Below are the code and all the weights of a small trained network. Each question names an input and a target symbol and asks about switching units off, where a switched-off unit gives its printed mean instead of its output.

import numpy as np


def w(rows, s, z=0):
    codes = np.array(rows[::2]) - 128.0
    scale = np.full(codes.shape[1], s)
    scale[-1] = z or s
    return codes * scale


def softmax(a):
    e = np.exp(a - a.max(-1, keepdims=True))
    return e / e.sum(-1, keepdims=True)


def log_softmax(a):
    a = a - a.max(-1, keepdims=True)
    return a - np.log(np.exp(a).sum(-1, keepdims=True))


def net(x, mask):
    ids = ['ΓΛΞΩαβδεζηθσφψ'.index(c) for c in x.split()]
    T = len(ids)
    res = E[ids] + P[:T]
    u = 0
    for l in range(2):
        r = res
        for j in range(3):
            rows = slice(4 * j, 4 * j + 4)
            q, k, v = (r @ M[l][rows].T for M in (Q, K, V))
            z = softmax(np.where(np.tri(T) > 0, q @ k.T / 4**0.5, -1e9)) @ v
            o = O[l][rows]
            res = res + np.where(mask[u + j], z, o[:, -1]) @ o[:, :-1]
        u += 3
    return log_softmax(res[-1] @ U[:, :-1].T + U[:, -1])


Q, K, V, O = {}, {}, {}, {}
E = w([
[147,126,170,198,141,91,68,178,112],'Γ',
[155,34,116,164,130,137,93,98,158],'Λ',
[103,85,162,209,119,125,71,142,132],'Ξ',
[106,31,138,86,77,89,79,180,123],'Ω',
[120,88,105,149,125,220,218,202,160],'α',
[65,36,63,129,94,139,164,103,132],'β',
[157,201,68,157,115,129,122,183,106],'δ',
[79,109,178,66,209,201,133,183,102],'ε',
[226,150,3,149,75,155,156,131,128],'ζ',
[228,96,135,76,144,192,133,173,85],'η',
[162,166,113,78,182,233,168,193,104],'θ',
[59,23,172,188,115,139,200,94,46],'σ',
[87,168,74,112,212,126,64,79,88],'φ',
[175,126,105,96,142,77,52,104,30],'ψ',
],0.019)
P = w([
[195,154,142,168,188,54,182,120,158],'0',
[139,232,153,136,37,120,161,61,131],'1',
[127,162,130,153,91,171,99,99,117],'2',
[157,91,107,146,199,66,146,125,118],'3',
[119,176,138,142,16,163,159,78,103],'4',
[103,125,124,161,87,192,78,137,96],'5',
[126,63,91,140,186,94,147,166,91],'6',
[101,133,132,127,19,202,140,93,84],'7',
[80,94,121,163,85,222,57,166,80],'8',
[116,20,75,139,179,133,150,180,73],'9',
[91,118,127,113,38,254,124,95,72],'10',
],0.013)
Q[0] = w([
[87,77,207,143,114,161,141,87,108],'L0H0',
[147,90,36,127,212,129,89,92,88],'L0H0',
[63,148,133,107,1,149,146,127,70],'L0H0',
[181,135,142,90,148,77,217,89,94],'L0H0',
[141,138,194,56,150,71,154,183,94],'L0H1',
[74,106,112,31,130,73,162,91,154],'L0H1',
[145,95,96,97,141,145,141,105,159],'L0H1',
[127,111,132,167,145,134,104,187,139],'L0H1',
[74,130,110,117,115,135,130,156,128],'L0H2',
[159,108,148,100,146,127,110,76,198],'L0H2',
[144,141,146,139,113,97,110,131,120],'L0H2',
[167,98,94,136,116,168,78,154,68],'L0H2',
],0.011)
K[0] = w([
[65,22,222,167,175,199,112,120,96],'L0H0',
[144,234,47,183,148,121,81,86,116],'L0H0',
[46,2,96,27,113,220,151,111,65],'L0H0',
[195,149,154,107,118,103,221,53,63],'L0H0',
[138,143,177,68,133,85,136,180,107],'L0H1',
[69,102,119,38,121,62,159,111,187],'L0H1',
[150,41,62,74,179,166,136,88,211],'L0H1',
[97,58,143,116,106,172,36,175,183],'L0H1',
[129,131,179,166,91,127,119,150,86],'L0H2',
[146,128,162,123,147,92,167,83,165],'L0H2',
[118,179,141,134,121,99,132,127,16],'L0H2',
[127,73,91,158,129,198,52,174,114],'L0H2',
],0.0091)
V[0] = w([
[139,111,93,1,77,119,61,209,191],'L0H0',
[87,123,77,76,128,97,114,247,140],'L0H0',
[138,111,159,108,81,117,129,93,130],'L0H0',
[175,128,186,182,163,102,177,33,148],'L0H0',
[83,201,161,131,74,162,121,91,148],'L0H1',
[98,101,116,175,181,139,76,236,149],'L0H1',
[79,87,64,126,247,100,161,185,102],'L0H1',
[141,180,228,159,92,137,152,88,135],'L0H1',
[165,160,123,121,151,79,136,146,96],'L0H2',
[59,119,61,197,79,208,44,231,36],'L0H2',
[47,209,126,89,106,132,108,87,165],'L0H2',
[127,126,58,95,174,127,95,127,98],'L0H2',
],0.0068)
O[0] = w([
[135,97,126,120,196,150,133,53,225,119],'L0H0',
[177,145,159,99,102,98,186,50,124,134],'L0H0',
[225,153,68,97,99,187,98,149,160,142],'L0H0',
[133,118,105,184,164,121,126,203,139,94],'L0H0',
[150,110,101,70,128,133,125,149,184,102],'L0H1',
[153,173,118,197,162,172,182,123,136,166],'L0H1',
[159,190,143,181,161,118,97,128,167,115],'L0H1',
[156,113,111,42,127,146,47,129,153,110],'L0H1',
[127,166,112,133,79,77,128,157,183,99],'L0H2',
[124,105,75,184,204,238,85,1,87,255],'L0H2',
[162,123,145,156,93,158,104,181,169,74],'L0H2',
[158,99,116,85,157,95,127,167,83,116],'L0H2',
],0.0065,0.011)
Q[1] = w([
[120,156,149,120,138,79,142,149,167],'L1H0',
[154,76,98,141,250,57,137,167,122],'L1H0',
[120,160,110,126,89,157,66,124,106],'L1H0',
[153,86,151,111,143,170,113,88,137],'L1H0',
[77,106,100,112,140,138,138,133,167],'L1H1',
[137,104,103,82,142,120,91,128,105],'L1H1',
[130,146,117,133,167,95,92,76,187],'L1H1',
[97,56,120,89,62,135,101,114,122],'L1H1',
[71,160,129,143,175,106,79,126,134],'L1H2',
[132,96,96,119,176,100,141,132,82],'L1H2',
[149,112,108,101,121,125,131,74,103],'L1H2',
[115,120,144,144,178,96,138,148,189],'L1H2',
],0.013)
K[1] = w([
[139,140,127,96,135,106,184,169,158],'L1H0',
[142,113,193,175,61,114,74,142,250],'L1H0',
[140,111,64,130,173,154,86,81,50],'L1H0',
[139,82,99,108,159,179,158,117,124],'L1H0',
[116,138,137,115,132,182,147,89,163],'L1H1',
[159,162,123,63,161,155,67,82,107],'L1H1',
[136,123,129,129,148,103,105,88,172],'L1H1',
[97,116,149,90,30,180,76,95,119],'L1H1',
[152,96,182,142,91,85,138,163,180],'L1H2',
[115,84,186,135,95,151,59,89,156],'L1H2',
[134,107,108,174,131,189,108,89,96],'L1H2',
[125,145,172,157,83,133,104,144,195],'L1H2',
],0.012)
V[1] = w([
[43,179,185,83,178,180,141,162,167],'L1H0',
[182,149,136,163,112,132,99,132,194],'L1H0',
[179,47,246,126,113,160,156,177,101],'L1H0',
[209,160,129,101,155,122,82,131,86],'L1H0',
[67,99,188,116,124,199,118,179,160],'L1H1',
[125,154,151,121,92,132,63,110,120],'L1H1',
[116,194,120,76,111,160,143,127,147],'L1H1',
[106,113,93,167,22,142,112,117,163],'L1H1',
[187,155,76,123,133,174,217,155,93],'L1H2',
[104,147,143,170,106,91,173,146,147],'L1H2',
[85,139,110,112,173,86,133,135,104],'L1H2',
[93,112,47,149,111,132,160,83,135],'L1H2',
],0.011)
O[1] = w([
[27,123,230,132,185,154,180,145,119,7],'L1H0',
[122,129,91,152,180,190,94,37,243,39],'L1H0',
[211,59,219,140,91,170,96,154,97,146],'L1H0',
[217,181,123,2,213,114,160,155,18,108],'L1H0',
[206,178,118,104,127,54,30,126,199,142],'L1H1',
[115,96,127,114,128,160,55,199,198,172],'L1H1',
[116,90,111,156,128,122,16,164,79,39],'L1H1',
[135,169,180,90,224,145,52,161,134,226],'L1H1',
[175,137,85,111,136,196,202,208,193,110],'L1H2',
[117,113,128,160,137,131,185,66,102,20],'L1H2',
[78,207,170,170,160,74,132,112,124,94],'L1H2',
[70,120,104,121,107,62,182,137,125,254],'L1H2',
],0.0077,0.0093)
U = w([
[144,98,123,169,152,93,180,76,118,254],'Γ',
[142,1,73,175,233,70,118,163,147,121],'Λ',
[93,155,120,183,130,183,89,111,146,85],'Ξ',
[112,92,146,76,71,144,109,24,147,91],'Ω',
[83,81,128,133,112,161,159,138,198,153],'α',
[37,119,99,145,59,104,133,127,195,132],'β',
[99,137,100,117,123,132,144,111,168,170],'δ',
[69,90,175,100,150,132,153,114,135,153],'ε',
[123,93,72,121,118,99,148,151,186,92],'ζ',
[161,73,126,110,155,133,145,126,141,49],'η',
[100,87,132,97,162,145,167,148,159,153],'θ',
[106,126,133,149,57,140,125,147,123,73],'σ',
[52,153,130,104,133,92,132,113,135,184],'φ',
[142,129,110,99,129,91,125,97,102,33],'ψ',
],0.0072,0.0051)

Each question gives the input, a string of symbols that net reads in full, and the target symbol t.
The units are the heads (4 rows each of Q, K, V and O). Each row of codes is followed by its name. A weight is (code - 128) times the scale printed after its matrix; where a second scale follows, it is the last column's (O and U).
mask holds one flag per head, layer by layer. A switched-off head (its flag False) gives its mean, the last column of its rows in O, instead of its output. The means were averaged over made-up inputs and are rounded, as every weight is.
A unit's drop is (log p(t) with every unit on - log p(t) with that unit switched off) / (log p(t) with every unit on - log p(t) with every unit switched off).
The circuit of an input: a set's keep is (log p(t) with only the set's units on - log p(t) with every unit switched off) / (log p(t) with every unit on - log p(t) with every unit switched off). Starting from all 6 units, units are removed one at a time, each time the one whose removal leaves the highest keep (on an exact tie, the one counted first), for as long as the keep stays at least 0.8.
circuit, biggest first: the units of the circuit, biggest drop first
most important unit: the unit with the biggest drop
which heads matter: for each layer, one digit per head in row order, 1 if its drop is at least 0.15 and else 0, layers parted by /
drop of u: that unit's drop, to one decimal
input β Ω Ω ψ Ω Ω Ω Ξ Ω, target Ω: which heads matter : 101 / 000
input Ξ Λ Ω ψ Ξ Γ, target Γ: which heads matter : 000 / 010
input ψ Ω σ φ η σ Ω β, target σ: most important unit : L0H2
input Ξ Ω Λ Γ ψ Ξ ψ σ φ ε, target Γ: which heads matter : 010 / 010
input Ω β Ξ Λ σ, target σ: which heads matter : 100 / 100
input Ω Λ Ξ ζ β θ, target θ: which heads matter : 001 / 101
input Ω Ω Ω Ω Λ σ Ξ β Ξ η Λ, target η: circuit, biggest first : (L1H0 L1H2)
input Ω Ω σ α Γ, target σ: circuit, biggest first : (L1H0 L0H0)
input Ω Λ Ω Ω Ω Γ Ω Γ, target Ω: which heads matter : 100 / 000
input Ω ζ σ Ω σ ψ Ω δ, target ψ: which heads matter : 000 / 100
input ζ Ξ ζ, target ζ: which heads matter : 010 / 101
input Ξ Ω Ξ Ω Ξ, target Ω: circuit, biggest first : (L0H0 L0H1)
input η Ω σ Ξ θ, target σ: circuit, biggest first : (L0H0 L1H0)
input σ Ω Ω σ ψ Ω Ξ Ω Ω δ, target Γ: which heads matter : 010 / 010
input σ Ξ δ Ω β Ω Ω η, target η: which heads matter : 000 / 101
input Ω Ω Ω Ω Ω ψ Ω φ, target ψ: circuit, biggest first : (L1H0 L0H2)
input Ξ θ Ω Ω φ, target φ: which heads matter : 000 / 100
input Ω ε Ξ ζ Ω, target ζ: which heads matter : 000 / 101
input Ω σ Ω θ Ω, target θ: which heads matter : 000 / 101
input Ω Ω Λ, target Λ: which heads matter : 110 / 010
input Ω φ ε Ω Ω, target ε: which heads matter : 001 / 100
input Ω Ω Ω σ Ω α Ω η φ Ω δ, target φ: circuit, biggest first : (L1H0)
input Ω Ω Ω Λ Ω, target Ω: most important unit : L0H0
input β Γ Ω θ Ξ Ω Ω β, target β: circuit, biggest first : (L0H2 L1H0)
input σ Λ δ ε ε σ β ψ β, target β: circuit, biggest first : (L0H2 L1H0 L1H2)
input Ω φ θ, target θ: circuit, biggest first : (L1H0 L0H2 L1H2)
input Λ Ξ Ξ Ω σ σ Ω Ξ, target σ: most important unit : L1H0
input Ξ ε η ζ Ξ Ω Ω Ω β Ω Λ, target β: drop of L0H1 : 0.1
input σ Ω Ω ψ Γ Ξ θ, target Γ: drop of L0H0 : 0.0
input ζ ε Λ Ξ, target Γ: drop of L1H2 : 0.2
